Here is a tiny trained network, its code and every weight. The questions are about switching its units off for an input and a class, where a switched-off unit gives its printed mean instead of its output.

import numpy as np


def w(rows, s, z=0):
    codes = np.array(rows[::2]) - 128.0
    scale = np.full(codes.shape[1], s)
    scale[-1] = z or s
    return codes * scale


def f(y):
    return np.maximum(y, 0)


def log_softmax(a):
    a = a - a.max(-1, keepdims=True)
    return a - np.log(np.exp(a).sum(-1, keepdims=True))


def net(x, mask):
    res = np.array(x, float).reshape(1, 3) / 4 @ E
    y = f(res @ A[0][:, :-1].T + A[0][:, -1])
    res = res + np.where(mask, y, B[0][:, -1]) @ B[0][:, :-1]
    return log_softmax(res[-1] @ U[:, :-1].T + U[:, -1])


A, B = {}, {}
E = w([
[153,150,130,99,61,89,134,102,129,88,50,29],'x0',
[214,152,130,158,178,104,76,69,93,153,56,142],'x1',
[8,189,198,142,98,84,42,11,146,115,51,197],'x2',
],0.013)
A[0] = w([
[154,66,107,159,55,64,157,179,131,67,188,113,147],'N1',
[97,93,108,137,167,115,118,168,92,140,165,196,255],'N2',
[92,137,112,108,204,160,143,87,115,184,241,160,61],'N3',
[126,150,160,189,184,77,54,100,94,192,140,254,103],'N4',
[253,143,115,174,166,90,72,81,112,171,119,112,68],'N5',
[180,129,56,119,102,147,189,159,144,132,134,72,209],'N6',
[157,111,132,118,176,79,91,173,49,185,188,77,6],'N7',
[23,94,145,97,82,173,163,175,181,116,132,150,38],'N8',
[201,39,67,122,199,114,175,174,57,170,148,88,206],'N9',
[142,160,123,39,96,95,143,115,88,72,60,76,41],'N10',
[155,85,122,109,89,122,174,171,140,57,113,49,103],'N11',
[67,106,134,90,45,115,161,145,160,159,175,153,198],'N12',
[101,120,98,59,87,144,136,178,149,95,110,80,46],'N13',
[99,155,148,102,61,143,118,74,207,128,171,79,40],'N14',
[84,121,114,143,165,174,132,104,142,164,98,191,59],'N15',
[134,122,95,68,45,109,174,128,176,89,203,48,153],'N16',
[101,101,135,148,196,167,143,147,129,146,174,194,84],'N17',
[40,157,144,130,56,66,55,109,146,93,125,182,59],'N18',
[172,70,113,200,100,146,148,138,94,178,133,128,17],'N19',
],0.0087,0.0061)
B[0] = w([
[76,78,184,162,163,96,61,161,67,134,155,194,187],'N1',
[199,165,69,60,119,29,202,31,179,164,69,140,206],'N2',
[124,82,137,125,42,173,101,222,181,68,53,56,187],'N3',
[62,68,188,222,195,61,63,55,73,165,218,162,234],'N4',
[148,149,100,52,46,161,192,211,238,76,106,116,199],'N5',
[53,80,194,200,209,148,88,163,110,62,163,144,216],'N6',
[240,240,57,79,139,9,163,20,109,228,10,159,160],'N7',
[226,225,39,11,114,89,208,77,158,197,56,145,192],'N8',
[142,117,64,23,37,141,202,150,198,83,38,72,250],'N9',
[254,196,55,27,89,129,175,91,196,118,39,77,186],'N10',
[62,45,177,162,150,107,78,190,93,137,192,122,189],'N11',
[108,137,77,15,74,168,201,144,248,106,46,19,203],'N12',
[86,32,146,158,135,153,127,141,106,99,155,110,164],'N13',
[92,75,147,168,109,210,81,148,44,66,237,120,167],'N14',
[71,141,144,177,147,95,127,48,68,139,180,121,167],'N15',
[143,152,191,213,196,106,25,126,58,194,238,111,204],'N16',
[191,142,73,123,11,171,148,133,188,64,57,81,189],'N17',
[147,182,1,94,20,158,201,123,219,99,24,131,241],'N18',
[190,222,68,116,153,44,216,131,80,193,105,212,154],'N19',
],0.007,0.017)
U = w([
[149,111,96,89,96,187,176,167,151,27,79,57,250],'0',
[200,202,83,75,136,64,191,93,136,155,71,103,179],'1',
[52,79,209,220,255,56,56,84,38,185,221,156,149],'2',
],0.009,0.0012)

Each question gives the input, the list of numbers given to net, and the class t.
The units are the neurons (one row each of A and B). Each row of codes is followed by its name. A weight is (code - 128) times the scale printed after its matrix; where a second scale follows, it is the last column's (A, B and U).
mask holds one flag per neuron, in row order. A switched-off neuron (its flag False) gives its mean, the last column of its row in B, instead of its output. The means were averaged over made-up inputs and are rounded, as every weight is.
A unit's drop is (log p(t) with every unit on - log p(t) with that unit switched off) / (log p(t) with every unit on - log p(t) with every unit switched off).
The circuit of an input: a set's keep is (log p(t) with only the set's units on - log p(t) with every unit switched off) / (log p(t) with every unit on - log p(t) with every unit switched off). Starting from the 12 units with the biggest drops (on a tie, the unit counted first), units are removed one at a time, each time the one whose removal leaves the highest keep (on an exact tie, the one counted first), for as long as the keep stays at least 0.8.
circuit, biggest first: the units of the circuit, biggest drop first
most important unit: the unit with the biggest drop
top k neurons: the k neurons with the biggest drops, biggest first
drop when u is switched off: that unit's drop, to one decimal
input [-1,-7,2], class 1: top 4 neurons -> (N8; N6; N9; N5)
input [0,2,6], class 2: most important unit -> N4
input [0,-8,3], class 1: top 2 neurons -> (N8; N6)
input [-1,6,1], class 2: circuit, biggest first -> (N18; N4)
input [0,-6,7], class 1: top 3 neurons -> (N8; N3; N6)
input [5,0,8], class 0: top 2 neurons -> (N14; N2)
input [-1,3,4], class 2: top 2 neurons -> (N4; N9)
input [-7,-6,8], class 1: top 2 neurons -> (N8; N2)
input [-3,2,-8], class 1: top 3 neurons -> (N7; N19; N2)
input [-7,-7,3], class 1: top 2 neurons -> (N8; N2)
input [-6,1,-4], class 1: top 2 neurons -> (N2; N7)
input [-7,-5,2], class 1: top 2 neurons -> (N2; N8)
input [4,5,-1], class 0: top 4 neurons -> (N2; N8; N5; N7)
input [-3,2,5], class 2: circuit, biggest first -> (N4)
input [-2,-3,2], class 1: top 2 neurons -> (N6; N9)
input [8,8,-8], class 0: top 2 neurons -> (N6; N5)
input [-6,3,-6], class 1: drop when N19 is switched off -> 2.2
input [0,-8,5], class 1: drop when N3 is switched off -> 0.4
input [-8,-6,2], class 1: drop when N2 is switched off -> 1.5
input [3,-3,-5], class 2: most important unit -> N16
